Below is a small trained network, with its code and all its weights. Each question gives an input and a target symbol and asks what happens when units are switched off, that is, made to give their printed mean instead of their output.

import numpy as np


def w(rows, s, z=0):
    codes = np.array(rows[::2]) - 128.0
    scale = np.full(codes.shape[1], s)
    scale[-1] = z or s
    return codes * scale


def f(y):
    return y / 2 * (1 + np.tanh(0.7978845608 * (y + 0.044715 * y**3)))


def softmax(a):
    e = np.exp(a - a.max(-1, keepdims=True))
    return e / e.sum(-1, keepdims=True)


def log_softmax(a):
    a = a - a.max(-1, keepdims=True)
    return a - np.log(np.exp(a).sum(-1, keepdims=True))


def net(x, mask):
    ids = ['ΔΣαβζηθτ'.index(c) for c in x.split()]
    T = len(ids)
    res = E[ids] + P[:T]
    r = res
    for j in range(3):
        rows = slice(3 * j, 3 * j + 3)
        q, k, v = (r @ M[0][rows].T for M in (Q, K, V))
        z = softmax(np.where(np.tri(T) > 0, q @ k.T / 3**0.5, -1e9)) @ v
        o = O[0][rows]
        res = res + np.where(mask[j], z, o[:, -1]) @ o[:, :-1]
    y = f(res @ A[0][:, :-1].T + A[0][:, -1])
    res = res + np.where(mask[3:19], y, B[0][:, -1]) @ B[0][:, :-1]
    return log_softmax(res[-1] @ U[:, :-1].T + U[:, -1])


Q, K, V, O, A, B = {}, {}, {}, {}, {}, {}
E = w([
[156,126,169,175],'Δ',
[111,79,195,188],'Σ',
[60,48,83,174],'α',
[109,81,57,182],'β',
[193,105,63,175],'ζ',
[54,76,155,183],'η',
[42,254,88,124],'θ',
[172,118,124,184],'τ',
],0.021)
P = w([
[144,168,131,247],'0',
[128,124,155,164],'1',
[134,124,156,167],'2',
[133,126,155,168],'3',
[136,127,155,165],'4',
[131,126,154,159],'5',
[141,126,153,164],'6',
[135,129,155,166],'7',
[135,130,155,168],'8',
[135,128,153,167],'9',
],0.012)
Q[0] = w([
[102,160,117,168],'h1',
[126,138,72,2],'h1',
[54,108,168,119],'h1',
[131,95,71,144],'h2',
[135,157,28,62],'h2',
[97,162,110,196],'h2',
[172,136,160,101],'h3',
[75,154,131,40],'h3',
[148,140,141,11],'h3',
],0.019)
K[0] = w([
[145,128,99,182],'h1',
[127,128,119,43],'h1',
[158,42,138,146],'h1',
[198,34,130,252],'h2',
[137,68,148,74],'h2',
[90,172,137,154],'h2',
[157,73,134,128],'h3',
[149,113,140,77],'h3',
[140,27,149,47],'h3',
],0.017)
V[0] = w([
[187,41,150,95],'h1',
[159,146,192,138],'h1',
[179,147,119,194],'h1',
[93,156,127,101],'h2',
[155,200,131,153],'h2',
[162,73,111,181],'h2',
[230,232,153,189],'h3',
[127,133,250,151],'h3',
[30,116,128,134],'h3',
],0.014)
O[0] = w([
[73,58,171,170,77],'h1',
[120,93,176,26,150],'h1',
[164,170,157,124,250],'h1',
[65,91,122,3,93],'h2',
[170,176,94,35,186],'h2',
[97,219,143,207,200],'h2',
[156,163,122,66,249],'h3',
[223,29,215,11,150],'h3',
[42,105,239,206,157],'h3',
],0.0077,0.017)
A[0] = w([
[67,133,129,165,105],'n1',
[80,133,109,106,121],'n2',
[144,138,130,188,88],'n3',
[118,124,86,20,191],'n4',
[91,109,111,146,23],'n5',
[69,135,96,181,86],'n6',
[176,159,105,103,154],'n7',
[150,84,166,75,84],'n8',
[252,127,145,154,174],'n9',
[168,181,92,144,207],'n10',
[137,150,142,84,93],'n11',
[167,148,91,73,18],'n12',
[70,131,204,143,134],'n13',
[118,61,138,183,42],'n14',
[183,69,163,100,3],'n15',
[148,31,210,134,109],'n16',
],0.014,0.0043)
B[0] = w([
[174,106,123,155,152],'n1',
[87,121,159,210,135],'n2',
[96,63,85,133,186],'n3',
[101,128,220,180,176],'n4',
[98,114,168,72,130],'n5',
[164,121,147,116,158],'n6',
[124,92,166,126,200],'n7',
[165,79,83,158,170],'n8',
[59,100,141,88,252],'n9',
[107,152,117,62,225],'n10',
[192,194,92,152,166],'n11',
[120,110,190,234,176],'n12',
[134,128,60,103,180],'n13',
[96,124,180,126,151],'n14',
[183,106,6,255,167],'n15',
[102,129,88,65,189],'n16',
],0.0073,0.029)
U = w([
[236,143,136,164,158],'Δ',
[196,113,18,92,163],'Σ',
[91,129,75,239,1],'α',
[152,216,8,224,88],'β',
[120,241,24,81,182],'ζ',
[22,37,150,66,156],'η',
[89,179,155,165,51],'θ',
[191,155,176,3,140],'τ',
],0.0048)

Each question gives the input, a string of symbols that net reads in full, and the target symbol t.
The units are the heads (3 rows each of Q, K, V and O) and the neurons (one row each of A and B). Each row of codes is followed by its name. A weight is (code - 128) times the scale printed after its matrix; where a second scale follows, it is the last column's (O, A, B and U).
mask holds one flag per unit, heads first, then neurons. A switched-off unit (its flag False) gives its mean, the last column of its rows in O or B, instead of its output. The means were averaged over made-up inputs and are rounded, as every weight is.
A unit's drop is (log p(t) with every unit on - log p(t) with that unit switched off) / (log p(t) with every unit on - log p(t) with every unit switched off).
The circuit of an input: a set's keep is (log p(t) with only the set's units on - log p(t) with every unit switched off) / (log p(t) with every unit on - log p(t) with every unit switched off). Starting from the 12 units with the biggest drops (on a tie, the unit counted first), units are removed one at a time, each time the one whose removal leaves the highest keep (on an exact tie, the one counted first), for as long as the keep stays at least 0.8.
units of the circuit, in order: the units of the circuit, biggest drop first
k most important neurons: the k neurons with the biggest drops, biggest first
which heads matter: for each layer, one digit per head in row order, 1 if its drop is at least 0.15 and else 0, layers parted by /
drop when u is switched off: that unit's drop, to one decimal
input θ η η τ τ τ ζ τ, target τ: which heads matter	111
input η η Σ η α Δ Δ ζ Δ, target η: units of the circuit, in order	(h3; n9)
input Δ β η α β Σ, target Δ: units of the circuit, in order	(h3; n15; n12; n4)
input α ζ ζ, target α: units of the circuit, in order	(h3)
input Σ Δ ζ τ, target Σ: units of the circuit, in order	(h3; n15; n16)
input β η ζ Δ Δ η Δ θ α β, target β: 3 most important neurons	(n9; n7; n4)
input β θ Σ Δ Σ, target Σ: which heads matter	011
input Σ η ζ Δ Δ β, target Σ: units of the circuit, in order	(h3; n15)
input τ ζ Σ Σ ζ η, target τ: which heads matter	011
input η α Δ τ α Δ, target η: which heads matter	011
input β α η θ Δ Δ ζ, target ζ: which heads matter	101
input Δ ζ ζ, target Δ: which heads matter	101
input θ τ α α η η η α α, target α: which heads matter	111
input Σ ζ η ζ η τ α, target Σ: units of the circuit, in order	(h3; n15; n8)
input Σ η η, target Σ: which heads matter	001
input τ ζ ζ Δ ζ η Σ, target τ: most important neuron	(n9)
input η τ η ζ Σ, target η: which heads matter	011
input α η Δ θ ζ α, target α: units of the circuit, in order	(h3; h2)
input θ η θ θ Δ Σ θ, target θ: 2 most important neurons	(n4; n9)
input ζ η Σ Σ η β β Δ α, target ζ: units of the circuit, in order	(h3)
input ζ η θ η β ζ η ζ θ ζ, target ζ: units of the circuit, in order	(h1; n10)
input Δ ζ Σ ζ Δ θ τ Δ Σ, target Σ: 2 most important neurons	(n15; n9)
input η τ α η η η Δ τ β, target η: drop when n14 is switched off	0.1
input τ η η, target τ: drop when h2 is switched off	0.2
input Δ η η, target Δ: drop when h3 is switched off	0.9
